Below are the code and all the weights of a small trained network. Each question names an input and a class and asks about switching units off, where a switched-off unit gives its printed mean instead of its output.

import numpy as np


def w(rows, s, z=0):
    codes = np.array(rows[::2]) - 128.0
    scale = np.full(codes.shape[1], s)
    scale[-1] = z or s
    return codes * scale


def f(y):
    return np.maximum(y, 0)


def log_softmax(a):
    a = a - a.max(-1, keepdims=True)
    return a - np.log(np.exp(a).sum(-1, keepdims=True))


def net(x, mask):
    res = np.array(x, float).reshape(1, 4) / 4 @ E
    y = f(res @ A[0][:, :-1].T + A[0][:, -1])
    res = res + np.where(mask, y, B[0][:, -1]) @ B[0][:, :-1]
    return log_softmax(res[-1] @ U[:, :-1].T + U[:, -1])


A, B = {}, {}
E = w([
[246,111,162,53],'x0',
[123,70,211,207],'x1',
[144,40,1,148],'x2',
[213,182,115,190],'x3',
],0.0097)
A[0] = w([
[67,177,162,152,70],'n1',
[102,228,216,95,195],'n2',
[207,138,105,235,98],'n3',
[36,159,26,96,253],'n4',
[100,220,91,112,124],'n5',
[212,100,59,143,239],'n6',
[133,151,78,28,174],'n7',
[148,151,172,83,93],'n8',
[137,101,88,54,220],'n9',
[229,131,157,74,139],'n10',
[141,29,75,146,177],'n11',
[92,97,241,164,97],'n12',
[146,141,131,13,114],'n13',
[100,45,80,84,198],'n14',
[63,92,79,169,174],'n15',
[125,3,121,118,31],'n16',
[170,88,102,184,225],'n17',
[200,124,121,181,132],'n18',
[175,132,203,102,197],'n19',
[146,113,75,226,215],'n20',
[143,118,216,102,169],'n21',
[128,121,92,124,78],'n22',
[176,185,147,190,136],'n23',
],0.014,0.0043)
B[0] = w([
[120,145,83,112,179],'n1',
[104,244,53,129,250],'n2',
[200,103,203,210,196],'n3',
[97,75,91,52,229],'n4',
[79,147,160,34,182],'n5',
[163,132,171,122,220],'n6',
[198,116,131,33,204],'n7',
[187,108,10,173,178],'n8',
[213,66,165,8,197],'n9',
[210,167,130,152,222],'n10',
[87,115,213,101,206],'n11',
[53,156,93,187,212],'n12',
[204,103,75,145,201],'n13',
[87,55,216,49,201],'n14',
[143,67,34,107,196],'n15',
[2,213,225,64,180],'n16',
[125,105,176,134,189],'n17',
[160,128,155,159,179],'n18',
[131,187,44,223,213],'n19',
[173,25,155,161,200],'n20',
[127,167,104,199,206],'n21',
[125,105,133,113,147],'n22',
[118,153,204,158,187],'n23',
],0.0081,0.015)
U = w([
[143,76,212,245,53],'0',
[201,137,95,147,77],'1',
[141,90,118,84,161],'2',
[67,94,226,138,254],'3',
[61,162,106,233,17],'4',
[85,195,137,118,148],'5',
[95,24,51,208,162],'6',
],0.013,0.003)

Each question gives the input, the list of numbers given to net, and the class t.
The units are the neurons (one row each of A and B). Each row of codes is followed by its name. A weight is (code - 128) times the scale printed after its matrix; where a second scale follows, it is the last column's (A, B and U).
mask holds one flag per neuron, in row order. A switched-off neuron (its flag False) gives its mean, the last column of its row in B, instead of its output. The means were averaged over made-up inputs and are rounded, as every weight is.
A unit's drop is (log p(t) with every unit on - log p(t) with that unit switched off) / (log p(t) with every unit on - log p(t) with every unit switched off).
The circuit of an input: a set's keep is (log p(t) with only the set's units on - log p(t) with every unit switched off) / (log p(t) with every unit on - log p(t) with every unit switched off). Starting from the 12 units with the biggest drops (on a tie, the unit counted first), units are removed one at a time, each time the one whose removal leaves the highest keep (on an exact tie, the one counted first), for as long as the keep stays at least 0.8.
circuit, biggest first: the units of the circuit, biggest drop first
top k neurons: the k neurons with the biggest drops, biggest first
drop when u is switched off: that unit's drop, to one decimal
input [-2,0,-2,3], class 4: circuit, biggest first -> (n9; n7)
input [-7,0,4,7], class 0: top neuron -> (n3)
input [-4,3,2,-4], class 3: top 3 neurons -> (n16; n19; n8)
input [-8,-3,2,-8], class 2: top 2 neurons -> (n15; n4)
input [6,-1,-1,-7], class 1: top 2 neurons -> (n13; n4)
input [5,-8,4,4], class 2: top 2 neurons -> (n9; n19)
input [7,1,-6,-4], class 1: top 2 neurons -> (n13; n10)
input [-4,2,-1,2], class 6: top 4 neurons -> (n16; n11; n6; n10)
input [2,2,0,-7], class 3: top 2 neurons -> (n2; n16)
input [0,7,7,2], class 0: top 4 neurons -> (n3; n20; n4; n5)
input [-5,7,-1,-7], class 6: top 2 neurons -> (n15; n2)
input [-3,1,2,1], class 6: top 2 neurons -> (n15; n16)
input [-8,5,-2,-5], class 6: drop when n15 is switched off -> 0.5
input [-5,6,3,-6], class 3: drop when n16 is switched off -> 1.0
input [-8,7,6,3], class 0: circuit, biggest first -> (n3)
input [-8,1,4,8], class 0: drop when n3 is switched off -> 0.2
